Here is a tiny trained network, its code and every weight. The questions are about switching its units off for an input and a class, where a switched-off unit gives its printed mean instead of its output.

import numpy as np


def w(rows, s, z=0):
    codes = np.array(rows[::2]) - 128.0
    scale = np.full(codes.shape[1], s)
    scale[-1] = z or s
    return codes * scale


def norm(h):
    return h / np.sqrt((h * h).mean(-1, keepdims=True) + 1e-5)


def f(y):
    return np.maximum(y, 0)


def log_softmax(a):
    a = a - a.max(-1, keepdims=True)
    return a - np.log(np.exp(a).sum(-1, keepdims=True))


def net(x, mask):
    res = np.array(x, float).reshape(1, 5) / 4 @ E
    u = 0
    for l in range(3):
        y = f(norm(res) @ A[l][:, :-1].T + A[l][:, -1])
        res = res + np.where(mask[u : u + 8], y, B[l][:, -1]) @ B[l][:, :-1]
        u += 8
    return log_softmax(norm(res)[-1] @ U[:, :-1].T + U[:, -1])


A, B = {}, {}
E = w([
[174,127,202,200,145,164,74,137],'x0',
[83,148,163,88,47,138,248,174],'x1',
[129,133,172,161,222,97,141,81],'x2',
[110,64,184,68,47,71,122,93],'x3',
[118,220,108,176,135,174,108,79],'x4',
],0.0016)
A[0] = w([
[159,149,123,149,95,165,105,151,5],'0.n0',
[127,60,169,113,136,96,126,151,77],'0.n1',
[86,168,137,116,103,136,252,138,94],'0.n2',
[150,123,140,140,64,161,89,141,46],'0.n3',
[160,185,144,166,103,154,96,103,126],'0.n4',
[104,101,107,74,138,92,165,131,102],'0.n5',
[155,159,92,142,111,189,125,182,103],'0.n6',
[143,139,126,134,153,146,130,160,73],'0.n7',
],0.0035,0.0016)
B[0] = w([
[64,81,149,131,100,105,102,111,146],'0.n0',
[143,104,139,105,103,156,154,199,193],'0.n1',
[255,159,188,100,107,123,211,164,253],'0.n2',
[123,125,190,125,64,117,136,123,162],'0.n3',
[92,90,131,155,155,147,94,159,198],'0.n4',
[95,102,132,137,121,110,89,110,198],'0.n5',
[68,74,106,133,104,104,94,138,191],'0.n6',
[115,137,119,153,142,111,109,76,148],'0.n7',
],0.0036,0.0023)
A[1] = w([
[84,173,109,105,109,144,217,155,98],'1.n0',
[133,99,146,37,58,91,155,121,128],'1.n1',
[78,161,97,61,100,73,170,13,82],'1.n2',
[136,166,166,189,106,173,69,98,122],'1.n3',
[148,126,141,149,127,144,80,112,126],'1.n4',
[153,251,44,130,103,189,151,133,106],'1.n5',
[133,145,47,110,115,128,164,138,126],'1.n6',
[150,206,109,165,212,155,119,117,7],'1.n7',
],0.0029,0.0014)
B[1] = w([
[215,112,195,84,84,91,137,158,198],'1.n0',
[134,191,71,175,212,178,104,91,254],'1.n1',
[216,251,117,99,120,58,120,43,175],'1.n2',
[33,76,101,142,152,112,115,135,190],'1.n3',
[58,141,150,140,120,117,152,119,168],'1.n4',
[139,34,204,95,127,135,179,192,188],'1.n5',
[115,122,166,85,101,76,147,111,166],'1.n6',
[132,152,78,200,199,208,187,131,178],'1.n7',
],0.0028,0.0024)
A[2] = w([
[209,111,165,105,57,152,167,185,120],'2.n0',
[117,58,96,38,151,95,122,130,4],'2.n1',
[122,156,165,99,95,124,252,158,74],'2.n2',
[196,134,189,116,121,113,197,178,46],'2.n3',
[140,140,111,168,249,134,122,120,101],'2.n4',
[124,89,26,55,146,103,171,162,102],'2.n5',
[138,114,221,145,156,48,115,78,116],'2.n6',
[92,179,35,143,110,160,145,134,98],'2.n7',
],0.0036,0.0016)
B[2] = w([
[201,180,213,104,218,111,198,150,253],'2.n0',
[75,147,188,214,91,213,95,142,161],'2.n1',
[249,65,204,95,150,119,163,175,240],'2.n2',
[181,78,187,87,86,128,122,164,232],'2.n3',
[129,211,112,156,107,164,241,118,207],'2.n4',
[55,86,208,129,65,119,45,111,181],'2.n5',
[91,125,99,70,49,137,114,167,185],'2.n6',
[146,106,255,123,113,111,155,130,149],'2.n7',
],0.0036,0.0033)
U = w([
[155,113,2,114,136,117,118,162,1],'0',
[109,189,72,214,195,181,171,114,176],'1',
[221,116,201,73,116,121,178,186,176],'2',
[58,78,139,138,84,142,31,133,158],'3',
[133,203,52,54,104,69,114,47,92],'4',
],0.0096,0.004)

Each question gives the input, the list of numbers given to net, and the class t.
The units are the neurons (one row each of A and B). Each row of codes is followed by its name. A weight is (code - 128) times the scale printed after its matrix; where a second scale follows, it is the last column's (A, B and U).
mask holds one flag per neuron, layer by layer. A switched-off neuron (its flag False) gives its mean, the last column of its row in B, instead of its output. The means were averaged over made-up inputs and are rounded, as every weight is.
A unit's drop is (log p(t) with every unit on - log p(t) with that unit switched off) / (log p(t) with every unit on - log p(t) with every unit switched off).
The circuit of an input: a set's keep is (log p(t) with only the set's units on - log p(t) with every unit switched off) / (log p(t) with every unit on - log p(t) with every unit switched off). Starting from the 12 units with the biggest drops (on a tie, the unit counted first), units are removed one at a time, each time the one whose removal leaves the highest keep (on an exact tie, the one counted first), for as long as the keep stays at least 0.8.
units of the circuit, in order: the units of the circuit, biggest drop first
most important unit: the unit with the biggest drop
k most important neurons: the k neurons with the biggest drops, biggest first
k most important neurons of layer l: the k neurons of layer l with the biggest drops, biggest first
drop when u is switched off: that unit's drop, to one decimal
input [4,-7,2,0,-4], class 1: units of the circuit, in order -> (2.n4 2.n2 2.n3 0.n2)
input [5,6,7,-3,8], class 1: units of the circuit, in order -> (1.n7 2.n0 2.n3)
input [4,2,-6,-8,-5], class 3: 2 most important neurons -> (0.n6 0.n2)
input [0,-4,-6,8,-3], class 3: 2 most important neurons -> (0.n2 2.n2)
input [-7,-4,0,-7,-3], class 3: 2 most important neurons -> (2.n5 1.n1)
input [2,-5,-2,-2,-1], class 1: most important unit -> 2.n4
input [-7,-3,0,-8,-2], class 3: 4 most important neurons -> (2.n5 1.n1 0.n2 2.n0)
input [-7,-2,7,-2,4], class 1: 2 most important neurons -> (1.n7 0.n2)
input [-4,-8,-2,5,3], class 4: 2 most important neurons of layer 1 -> (1.n2 1.n5)
input [7,-7,3,4,-3], class 3: 3 most important neurons -> (2.n0 2.n2 0.n2)
input [0,-1,3,1,1], class 1: drop when 1.n5 is switched off -> 0.0
input [-6,-6,1,5,2], class 4: drop when 1.n2 is switched off -> 0.3
input [-7,-8,-4,3,-1], class 3: drop when 2.n1 is switched off -> 0.1
input [-1,-4,-7,8,1], class 4: most important neuron -> (0.n4)
